Here is a tiny trained network, its code and every weight. The questions are about switching its units off for an input and a target symbol, where a switched-off unit gives its printed mean instead of its output.

import numpy as np


def w(rows, s, z=0):
    codes = np.array(rows[::2]) - 128.0
    scale = np.full(codes.shape[1], s)
    scale[-1] = z or s
    return codes * scale


def f(y):
    return np.maximum(y, 0)


def softmax(a):
    e = np.exp(a - a.max(-1, keepdims=True))
    return e / e.sum(-1, keepdims=True)


def log_softmax(a):
    a = a - a.max(-1, keepdims=True)
    return a - np.log(np.exp(a).sum(-1, keepdims=True))


def net(x, mask):
    ids = ['ΣΦβηλπτψ'.index(c) for c in x.split()]
    T = len(ids)
    res = E[ids] + P[:T]
    q, k, v = (res @ M[0].T for M in (Q, K, V))
    z = softmax(np.where(np.tri(T) > 0, q @ k.T / 4**0.5, -1e9)) @ v
    res = res + np.where(mask[0], z, O[0][:, -1]) @ O[0][:, :-1]
    y = f(res @ A[0][:, :-1].T + A[0][:, -1])
    res = res + np.where(mask[1:13], y, B[0][:, -1]) @ B[0][:, :-1]
    return log_softmax(res[-1] @ U[:, :-1].T + U[:, -1])


Q, K, V, O, A, B = {}, {}, {}, {}, {}, {}
E = w([
[122,84,100,159,31,120,147],'Σ',
[125,136,151,153,63,125,214],'Φ',
[166,139,181,216,88,103,167],'β',
[115,57,98,232,145,102,84],'η',
[140,70,142,138,114,199,183],'λ',
[66,220,186,162,137,214,145],'π',
[159,107,132,143,219,193,184],'τ',
[255,174,148,88,144,82,81],'ψ',
],0.0048)
P = w([
[102,136,75,151,166,83,147],'0',
[118,68,222,162,78,110,154],'1',
[152,90,227,148,88,143,142],'2',
[163,119,198,121,73,179,116],'3',
[192,125,180,120,73,198,116],'4',
[207,142,154,126,76,228,115],'5',
[211,148,133,150,74,249,111],'6',
[232,146,100,179,68,254,89],'7',
],0.0055)
Q[0] = w([
[140,104,235,197,34,200,95],'H0',
[173,92,157,182,128,181,199],'H0',
[7,65,172,83,154,76,136],'H0',
[149,83,107,142,123,102,77],'H0',
],0.016)
K[0] = w([
[180,97,59,59,246,123,138],'H0',
[140,191,91,96,157,126,80],'H0',
[122,79,255,111,111,163,92],'H0',
[92,128,127,130,122,172,168],'H0',
],0.017)
V[0] = w([
[175,231,205,132,71,84,121],'H0',
[2,230,94,127,132,129,138],'H0',
[109,111,160,101,2,160,207],'H0',
[149,160,183,104,211,193,213],'H0',
],0.019)
O[0] = w([
[150,85,165,231,121,81,24,99],'H0',
[68,199,25,188,89,166,90,106],'H0',
[208,142,59,167,255,132,95,3],'H0',
[187,223,183,186,96,112,180,207],'H0',
],0.014,0.0028)
A[0] = w([
[98,109,172,153,246,217,77,129],'N0',
[117,218,182,49,152,182,63,111],'N1',
[163,173,113,50,59,201,40,1],'N2',
[97,139,53,143,210,16,209,97],'N3',
[142,135,89,200,192,97,128,21],'N4',
[43,78,141,127,195,27,177,70],'N5',
[210,196,182,75,125,134,97,44],'N6',
[179,153,159,70,214,95,119,183],'N7',
[207,169,129,166,171,24,137,148],'N8',
[178,89,123,28,126,147,95,81],'N9',
[137,114,124,184,172,134,36,137],'N10',
[58,83,113,228,133,25,175,106],'N11',
],0.011,0.0039)
B[0] = w([
[132,128,113,138,53,79,221,180],'N0',
[86,178,149,83,195,143,160,198],'N1',
[144,92,93,139,187,19,165,190],'N2',
[194,158,66,23,55,160,98,145],'N3',
[35,116,176,106,43,146,91,162],'N4',
[133,96,146,75,71,80,40,157],'N5',
[87,91,147,190,192,95,76,254],'N6',
[167,103,155,103,20,142,202,211],'N7',
[155,239,152,45,132,174,68,242],'N8',
[180,163,122,135,204,142,47,205],'N9',
[119,126,78,132,208,3,161,213],'N10',
[136,224,151,152,121,63,102,180],'N11',
],0.015,0.0059)
U = w([
[105,81,88,74,176,157,70,4],'Σ',
[117,168,126,76,82,108,131,226],'Φ',
[145,150,89,214,176,139,75,129],'β',
[88,22,144,150,78,112,80,48],'η',
[193,89,60,124,89,141,170,68],'λ',
[46,131,105,163,130,132,185,88],'π',
[151,157,153,129,112,255,159,149],'τ',
[170,114,183,134,161,82,111,201],'ψ',
],0.0052,0.003)

Each question gives the input, a string of symbols that net reads in full, and the target symbol t.
The units are the heads (4 rows each of Q, K, V and O) and the neurons (one row each of A and B). Each row of codes is followed by its name. A weight is (code - 128) times the scale printed after its matrix; where a second scale follows, it is the last column's (O, A, B and U).
mask holds one flag per unit, heads first, then neurons. A switched-off unit (its flag False) gives its mean, the last column of its rows in O or B, instead of its output. The means were averaged over made-up inputs and are rounded, as every weight is.
A unit's drop is (log p(t) with every unit on - log p(t) with that unit switched off) / (log p(t) with every unit on - log p(t) with every unit switched off).
The circuit of an input: a set's keep is (log p(t) with only the set's units on - log p(t) with every unit switched off) / (log p(t) with every unit on - log p(t) with every unit switched off). Starting from the 12 units with the biggest drops (on a tie, the unit counted first), units are removed one at a time, each time the one whose removal leaves the highest keep (on an exact tie, the one counted first), for as long as the keep stays at least 0.8.
circuit, biggest first: the units of the circuit, biggest drop first
top k neurons: the k neurons with the biggest drops, biggest first
drop when u is switched off: that unit's drop, to one decimal
input λ τ Φ Σ, target τ: circuit, biggest first -> (H0, N10, N2)
input Σ Σ Φ ψ β τ, target λ: top 2 neurons -> (N7, N0)
input ψ Σ ψ, target η: circuit, biggest first -> (H0, N8)
input π Σ η τ η τ ψ β, target β: circuit, biggest first -> (H0, N6)
input λ λ Φ ψ τ Σ ψ, target τ: top 2 neurons -> (N7, N8)
input π τ Σ τ π Φ β, target β: top 2 neurons -> (N7, N0)
input Σ ψ τ π Σ π Φ, target λ: circuit, biggest first -> (H0, N0, N6, N8)
input ψ ψ Σ η Φ λ β β, target η: circuit, biggest first -> (H0)
input λ ψ Σ ψ, target τ: top 3 neurons -> (N7, N10, N8)
input Σ Σ π τ, target λ: circuit, biggest first -> (H0, N0, N7)
input Σ β π, target π: circuit, biggest first -> (N0, H0, N8)
input τ τ λ π Σ η β, target π: top 2 neurons -> (N8, N6)
input Σ Φ ψ Σ Σ Σ β Σ, target λ: circuit, biggest first -> (N0, H0, N6)
input Σ π ψ ψ η λ π, target λ: top 2 neurons -> (N0, N7)
input ψ η η ψ τ β Σ, target η: top 2 neurons -> (N8, N1)
input Σ τ Φ, target τ: circuit, biggest first -> (H0, N10, N2, N7)
input η Φ λ ψ, target Σ: circuit, biggest first -> (H0, N9)
input λ β Φ η λ, target τ: top 3 neurons -> (N10, N7, N2)
input λ π τ π τ η π τ, target τ: circuit, biggest first -> (H0, N7, N10)
input λ Σ λ β, target τ: top 2 neurons -> (N10, N2)
input β ψ λ π Σ ψ λ, target ψ: top neuron -> (N10)
input ψ η η π η λ, target η: top 2 neurons -> (N8, N1)
input τ ψ Σ π Σ Σ η Σ, target π: top 2 neurons -> (N8, N2)
input η Φ π η, target Σ: top 2 neurons -> (N9, N7)
input ψ η Φ, target η: drop when N5 is switched off -> 0.2
input Σ τ Φ π τ β τ Σ, target τ: drop when H0 is switched off -> 0.9
input π η τ, target τ: drop when N10 is switched off -> 0.4
input ψ β τ, target η: drop when N9 is switched off -> 0.1
